Here is a tiny trained network, its code and every weight. The questions are about switching its units off for an input and a class, where a switched-off unit gives its printed mean instead of its output.

import numpy as np


def w(rows, s, z=0):
    codes = np.array(rows[::2]) - 128.0
    scale = np.full(codes.shape[1], s)
    scale[-1] = z or s
    return codes * scale


def f(y):
    return y / 2 * (1 + np.tanh(0.7978845608 * (y + 0.044715 * y**3)))


def log_softmax(a):
    a = a - a.max(-1, keepdims=True)
    return a - np.log(np.exp(a).sum(-1, keepdims=True))


def net(x, mask):
    res = np.array(x, float).reshape(1, 4) / 4 @ E
    y = f(res @ A[0][:, :-1].T + A[0][:, -1])
    res = res + np.where(mask, y, B[0][:, -1]) @ B[0][:, :-1]
    return log_softmax(res[-1] @ U[:, :-1].T + U[:, -1])


A, B = {}, {}
E = w([
[198,74,144,153,203,164,52,40,38,151,212,131],'x0',
[149,135,31,211,176,239,157,200,180,142,130,122],'x1',
[116,44,66,70,183,80,72,104,202,45,91,171],'x2',
[153,189,62,233,86,70,2,120,90,129,78,201],'x3',
],0.0091)
A[0] = w([
[90,77,189,97,156,125,186,146,128,136,183,81,100],'n1',
[179,98,157,113,185,186,55,91,66,163,237,124,100],'n2',
[139,203,78,165,76,82,70,91,104,124,70,194,71],'n3',
[94,144,94,159,203,164,145,167,136,149,87,153,58],'n4',
[145,109,93,144,149,90,66,117,154,56,99,207,45],'n5',
[96,215,158,130,77,127,157,74,72,193,128,108,26],'n6',
[146,134,72,194,148,212,149,162,181,169,137,159,158],'n7',
[88,187,134,98,88,70,120,192,185,115,79,150,85],'n8',
[123,179,107,198,22,141,79,123,47,183,108,149,67],'n9',
[143,1,119,142,171,105,76,129,121,144,163,108,92],'n10',
[74,153,142,108,64,119,192,189,154,111,82,179,139],'n11',
[66,79,86,58,145,76,107,115,168,23,121,161,63],'n12',
[74,123,191,93,61,52,113,90,81,98,119,172,85],'n13',
[59,121,221,77,87,68,97,95,76,123,116,128,114],'n14',
[121,176,188,193,66,118,151,168,93,192,199,125,113],'n15',
[79,170,103,104,76,119,196,173,212,115,95,81,117],'n16',
[104,51,191,58,125,189,188,140,158,128,164,73,2],'n17',
],0.0082,0.0029)
B[0] = w([
[160,65,138,47,135,30,156,168,111,87,137,192,223],'n1',
[105,193,181,139,133,165,94,72,26,176,214,216,252],'n2',
[218,90,123,115,165,16,154,194,137,138,130,208,226],'n3',
[60,119,58,156,115,148,116,181,79,57,188,87,175],'n4',
[141,68,110,32,116,151,229,84,151,159,134,152,194],'n5',
[89,110,128,119,68,189,231,28,188,97,141,100,194],'n6',
[80,49,79,218,54,136,136,149,122,47,167,59,238],'n7',
[160,197,172,154,136,207,61,111,76,165,183,255,208],'n8',
[211,111,93,71,120,47,147,123,132,109,75,131,226],'n9',
[117,203,122,114,57,198,133,79,108,151,162,170,192],'n10',
[174,143,147,148,118,172,80,80,111,159,160,183,216],'n11',
[51,114,97,89,74,162,187,42,185,191,48,117,217],'n12',
[68,78,72,241,120,141,120,171,90,63,185,33,207],'n13',
[65,91,65,191,83,169,67,218,96,34,180,69,217],'n14',
[99,117,124,33,38,193,216,55,175,149,51,125,219],'n15',
[149,198,168,124,116,172,12,102,88,150,145,181,231],'n16',
[236,84,100,89,182,48,181,184,100,112,113,207,244],'n17',
],0.0076,0.011)
U = w([
[131,228,182,120,124,197,1,90,81,193,182,208,26],'0',
[220,87,110,68,152,44,161,199,142,107,105,189,64],'1',
[34,90,79,201,115,191,96,198,138,34,180,64,120],'2',
[53,128,113,56,80,213,226,39,204,174,42,125,65],'3',
[131,127,139,104,113,152,77,127,137,153,143,143,217],'4',
[70,199,203,153,221,136,104,196,230,216,13,26,2],'5',
],0.009,0.006)

Each question gives the input, the list of numbers given to net, and the class t.
The units are the neurons (one row each of A and B). Each row of codes is followed by its name. A weight is (code - 128) times the scale printed after its matrix; where a second scale follows, it is the last column's (A, B and U).
mask holds one flag per neuron, in row order. A switched-off neuron (its flag False) gives its mean, the last column of its row in B, instead of its output. The means were averaged over made-up inputs and are rounded, as every weight is.
A unit's drop is (log p(t) with every unit on - log p(t) with that unit switched off) / (log p(t) with every unit on - log p(t) with every unit switched off).
The circuit of an input: a set's keep is (log p(t) with only the set's units on - log p(t) with every unit switched off) / (log p(t) with every unit on - log p(t) with every unit switched off). Starting from the 12 units with the biggest drops (on a tie, the unit counted first), units are removed one at a time, each time the one whose removal leaves the highest keep (on an exact tie, the one counted first), for as long as the keep stays at least 0.8.
circuit, biggest first: the units of the circuit, biggest drop first
most important unit: the unit with the biggest drop
k most important neurons: the k neurons with the biggest drops, biggest first
drop of u: that unit's drop, to one decimal
input [1,0,-6,7], class 1: circuit, biggest first -> [n9]
input [-7,-6,7,5], class 0: 2 most important neurons -> [n8, n11]
input [-8,-2,-2,7], class 0: 2 most important neurons -> [n8, n16]
input [-6,6,3,-7], class 1: 3 most important neurons -> [n17, n2, n1]
input [-5,6,-8,7], class 3: 2 most important neurons -> [n15, n6]
input [-5,3,-3,6], class 1: 4 most important neurons -> [n3, n9, n2, n10]
input [6,7,-2,2], class 2: 2 most important neurons -> [n7, n16]
input [-1,-7,-7,-5], class 2: 3 most important neurons -> [n14, n13, n12]
input [6,-8,1,3], class 2: 2 most important neurons -> [n13, n14]
input [2,6,-3,5], class 2: 3 most important neurons -> [n7, n17, n1]
input [7,-7,-8,-6], class 3: 4 most important neurons -> [n15, n6, n16, n8]
input [6,4,1,7], class 1: 3 most important neurons -> [n3, n9, n16]
input [-5,-7,-8,0], class 3: 3 most important neurons -> [n15, n6, n7]
input [4,4,-5,4], class 3: most important unit -> n15
input [-2,2,-5,-6], class 1: 2 most important neurons -> [n17, n1]
input [0,4,-5,4], class 3: 4 most important neurons -> [n15, n17, n14, n1]
input [-3,6,-8,1], class 3: drop of n15 -> 3.2
input [-2,7,-4,-5], class 2: drop of n9 -> 0.1
input [3,-7,-2,6], class 2: drop of n13 -> 0.9
input [5,6,8,3], class 3: most important unit -> n5
input [-5,4,-2,6], class 1: drop of n10 -> 0.3
